Here is a tiny trained network, its code and every weight. The questions are about switching its units off for an input and a class, where a switched-off unit gives its printed mean instead of its output.

import numpy as np


def w(rows, s, z=0):
    codes = np.array(rows[::2]) - 128.0
    scale = np.full(codes.shape[1], s)
    scale[-1] = z or s
    return codes * scale


def norm(h):
    return h / np.sqrt((h * h).mean(-1, keepdims=True) + 1e-5)


def f(y):
    return np.maximum(y, 0)


def log_softmax(a):
    a = a - a.max(-1, keepdims=True)
    return a - np.log(np.exp(a).sum(-1, keepdims=True))


def net(x, mask):
    res = np.array(x, float).reshape(1, 5) / 4 @ E
    u = 0
    for l in range(2):
        y = f(norm(res) @ A[l][:, :-1].T + A[l][:, -1])
        res = res + np.where(mask[u : u + 9], y, B[l][:, -1]) @ B[l][:, :-1]
        u += 9
    return log_softmax(norm(res)[-1] @ U[:, :-1].T + U[:, -1])


A, B = {}, {}
E = w([
[28,168,66],'x0',
[99,4,63],'x1',
[130,127,130],'x2',
[132,128,126],'x3',
[53,88,234],'x4',
],0.0043)
A[0] = w([
[204,122,109,121],'L0N1',
[73,189,55,1],'L0N2',
[63,139,147,204],'L0N3',
[174,123,126,123],'L0N4',
[62,138,77,70],'L0N5',
[113,45,97,164],'L0N6',
[195,112,142,60],'L0N7',
[179,213,10,97],'L0N8',
[150,212,165,156],'L0N9',
],0.011,0.0027)
B[0] = w([
[83,100,144,192],'L0N1',
[57,177,212,185],'L0N2',
[130,186,184,183],'L0N3',
[132,114,171,165],'L0N4',
[105,179,187,178],'L0N5',
[160,213,63,213],'L0N6',
[143,120,210,172],'L0N7',
[52,4,88,254],'L0N8',
[187,185,44,202],'L0N9',
],0.014,0.0063)
A[1] = w([
[86,142,101,76],'L1N1',
[160,148,42,28],'L1N2',
[62,171,154,145],'L1N3',
[191,85,33,68],'L1N4',
[113,207,234,19],'L1N5',
[141,222,134,252],'L1N6',
[21,153,82,46],'L1N7',
[120,138,252,9],'L1N8',
[254,29,190,183],'L1N9',
],0.0082,0.0013)
B[1] = w([
[178,151,147,171],'L1N1',
[126,179,68,172],'L1N2',
[186,91,151,214],'L1N3',
[141,220,78,192],'L1N4',
[140,35,80,253],'L1N5',
[59,78,80,252],'L1N6',
[253,175,172,235],'L1N7',
[95,103,58,214],'L1N8',
[28,213,183,241],'L1N9',
],0.011,0.0043)
U = w([
[179,224,47,163],'0',
[42,187,240,150],'1',
[82,121,103,210],'2',
[97,2,78,137],'3',
[106,135,111,182],'4',
[209,78,142,47],'5',
[244,83,208,7],'6',
[244,84,220,2],'7',
],0.0095,0.0066)

Each question gives the input, the list of numbers given to net, and the class t.
The units are the neurons (one row each of A and B). Each row of codes is followed by its name. A weight is (code - 128) times the scale printed after its matrix; where a second scale follows, it is the last column's (A, B and U).
mask holds one flag per neuron, layer by layer. A switched-off neuron (its flag False) gives its mean, the last column of its row in B, instead of its output. The means were averaged over made-up inputs and are rounded, as every weight is.
A unit's drop is (log p(t) with every unit on - log p(t) with that unit switched off) / (log p(t) with every unit on - log p(t) with every unit switched off).
The circuit of an input: a set's keep is (log p(t) with only the set's units on - log p(t) with every unit switched off) / (log p(t) with every unit on - log p(t) with every unit switched off). Starting from the 12 units with the biggest drops (on a tie, the unit counted first), units are removed one at a time, each time the one whose removal leaves the highest keep (on an exact tie, the one counted first), for as long as the keep stays at least 0.8.
units of the circuit, in order: the units of the circuit, biggest drop first
k most important neurons: the k neurons with the biggest drops, biggest first
k most important neurons of layer l: the k neurons of layer l with the biggest drops, biggest first
drop when u is switched off: that unit's drop, to one decimal
input [6,-4,-3,-5,7], class 3: 2 most important neurons : (L1N5, L1N6)
input [1,-6,5,5,-8], class 3: units of the circuit, in order : (L0N8)
input [-1,-6,-7,7,8], class 3: units of the circuit, in order : (L1N5, L1N9)
input [-3,-4,4,3,-8], class 3: 3 most important neurons : (L0N8, L0N6, L0N1)
input [5,2,-4,3,1], class 1: 2 most important neurons of layer 0 : (L0N2, L0N5)
input [7,7,-2,-1,-6], class 0: 3 most important neurons : (L0N6, L1N7, L1N9)
input [-8,6,5,-6,-1], class 1: 4 most important neurons : (L1N9, L0N9, L0N7, L0N2)
input [-4,-8,-2,-2,8], class 0: 3 most important neurons : (L0N9, L0N8, L0N1)
input [-8,1,1,-2,2], class 1: 2 most important neurons : (L1N9, L0N2)
input [-7,3,-1,-6,-6], class 1: units of the circuit, in order : (L1N9, L0N7)
input [-8,7,0,-7,-8], class 1: 3 most important neurons : (L1N9, L0N7, L0N9)
input [-8,2,-6,-8,2], class 1: 2 most important neurons of layer 1 : (L1N9, L1N6)
input [-6,-6,1,-7,8], class 3: 4 most important neurons : (L1N5, L0N6, L0N8, L1N4)
input [-8,2,-3,6,-6], class 1: units of the circuit, in order : (L1N9)
input [8,-1,2,2,-7], class 1: 2 most important neurons : (L0N2, L0N5)
input [5,2,-3,-2,-5], class 1: 3 most important neurons : (L0N2, L0N5, L1N5)
input [-8,4,7,3,4], class 1: 2 most important neurons : (L1N9, L0N2)
input [-5,-7,0,7,2], class 0: 2 most important neurons : (L0N9, L0N8)
input [-7,7,-2,1,-1], class 0: 2 most important neurons : (L0N6, L0N2)
input [0,7,-4,-7,3], class 0: most important neuron of layer 0 : (L0N6)
input [4,-7,4,7,0], class 0: drop when L0N9 is switched off : 2.7
input [-1,8,3,-1,1], class 0: drop when L0N9 is switched off : 0.0
input [6,4,0,-1,-3], class 1: drop when L0N2 is switched off : 0.8
input [-4,-2,6,-5,7], class 3: drop when L0N8 is switched off : 0.4
